Here is a tiny trained network, its code and every weight. The questions are about switching its units off for an input and a class, where a switched-off unit gives its printed mean instead of its output.

import numpy as np


def w(rows, s, z=0):
    codes = np.array(rows[::2]) - 128.0
    scale = np.full(codes.shape[1], s)
    scale[-1] = z or s
    return codes * scale


def norm(h):
    return h / np.sqrt((h * h).mean(-1, keepdims=True) + 1e-5)


def f(y):
    return y / 2 * (1 + np.tanh(0.7978845608 * (y + 0.044715 * y**3)))


def log_softmax(a):
    a = a - a.max(-1, keepdims=True)
    return a - np.log(np.exp(a).sum(-1, keepdims=True))


def net(x, mask):
    res = np.array(x, float).reshape(1, 4) / 4 @ E
    u = 0
    for l in range(2):
        y = f(norm(res) @ A[l][:, :-1].T + A[l][:, -1])
        res = res + np.where(mask[u : u + 3], y, B[l][:, -1]) @ B[l][:, :-1]
        u += 3
    return log_softmax(norm(res)[-1] @ U[:, :-1].T + U[:, -1])


A, B = {}, {}
E = w([
[230,38,96,230,250],'x0',
[254,52,167,20,83],'x1',
[170,217,50,251,90],'x2',
[127,131,129,131,128],'x3',
],0.0033)
A[0] = w([
[159,150,79,153,48,102],'0.n0',
[2,190,110,104,74,137],'0.n1',
[141,141,91,63,24,3],'0.n2',
],0.0071,0.0032)
B[0] = w([
[99,157,43,142,103,166],'0.n0',
[229,60,214,157,119,253],'0.n1',
[11,247,2,94,152,166],'0.n2',
],0.0076,0.005)
A[1] = w([
[157,41,21,81,170,3],'1.n0',
[56,61,122,160,208,137],'1.n1',
[65,157,125,2,124,44],'1.n2',
],0.0069,0.002)
B[1] = w([
[70,185,241,183,1,175],'1.n0',
[74,239,117,6,208,249],'1.n1',
[82,63,54,137,128,242],'1.n2',
],0.008,0.0017)
U = w([
[151,44,249,96,158,238],'0',
[198,138,145,228,72,251],'1',
[60,26,78,55,89,76],'2',
[80,208,23,111,63,38],'3',
[69,213,176,67,227,44],'4',
[138,197,61,206,228,47],'5',
],0.015,0.003)

Each question gives the input, the list of numbers given to net, and the class t.
The units are the neurons (one row each of A and B). Each row of codes is followed by its name. A weight is (code - 128) times the scale printed after its matrix; where a second scale follows, it is the last column's (A, B and U).
mask holds one flag per neuron, layer by layer. A switched-off neuron (its flag False) gives its mean, the last column of its row in B, instead of its output. The means were averaged over made-up inputs and are rounded, as every weight is.
A unit's drop is (log p(t) with every unit on - log p(t) with that unit switched off) / (log p(t) with every unit on - log p(t) with every unit switched off).
The circuit of an input: a set's keep is (log p(t) with only the set's units on - log p(t) with every unit switched off) / (log p(t) with every unit on - log p(t) with every unit switched off). Starting from all 6 units, units are removed one at a time, each time the one whose removal leaves the highest keep (on an exact tie, the one counted first), for as long as the keep stays at least 0.8.
units of the circuit, in order: the units of the circuit, biggest drop first
most important unit: the unit with the biggest drop
k most important neurons: the k neurons with the biggest drops, biggest first
k most important neurons of layer l: the k neurons of layer l with the biggest drops, biggest first
drop of u: that unit's drop, to one decimal
input [-4,5,-2,1], class 2: most important unit -> 1.n2
input [-3,-4,8,-8], class 1: 2 most important neurons of layer 0 -> 0.n1, 0.n2
input [-4,7,-5,-5], class 2: 2 most important neurons -> 1.n2, 0.n1
input [1,-2,-1,-2], class 4: 2 most important neurons -> 0.n1, 1.n1
input [-3,5,-7,-5], class 2: units of the circuit, in order -> 0.n1, 1.n2
input [-5,-1,-7,0], class 0: 2 most important neurons of layer 0 -> 0.n1, 0.n0
input [-1,7,6,8], class 3: 2 most important neurons -> 0.n1, 0.n2
input [-4,-5,8,1], class 1: 2 most important neurons of layer 0 -> 0.n1, 0.n2
input [0,1,-2,-4], class 2: 2 most important neurons -> 0.n1, 1.n2
input [6,-1,-7,-6], class 4: 2 most important neurons -> 1.n1, 0.n1
input [-1,1,5,-1], class 3: 2 most important neurons of layer 0 -> 0.n0, 0.n1
input [-4,-1,-5,-3], class 0: drop of 0.n1 -> 2.2
input [-3,-7,4,-1], class 1: drop of 0.n1 -> 0.1
input [-8,-3,2,-2], class 1: units of the circuit, in order -> 0.n1
input [-3,-2,2,-3], class 1: drop of 1.n1 -> 0.1
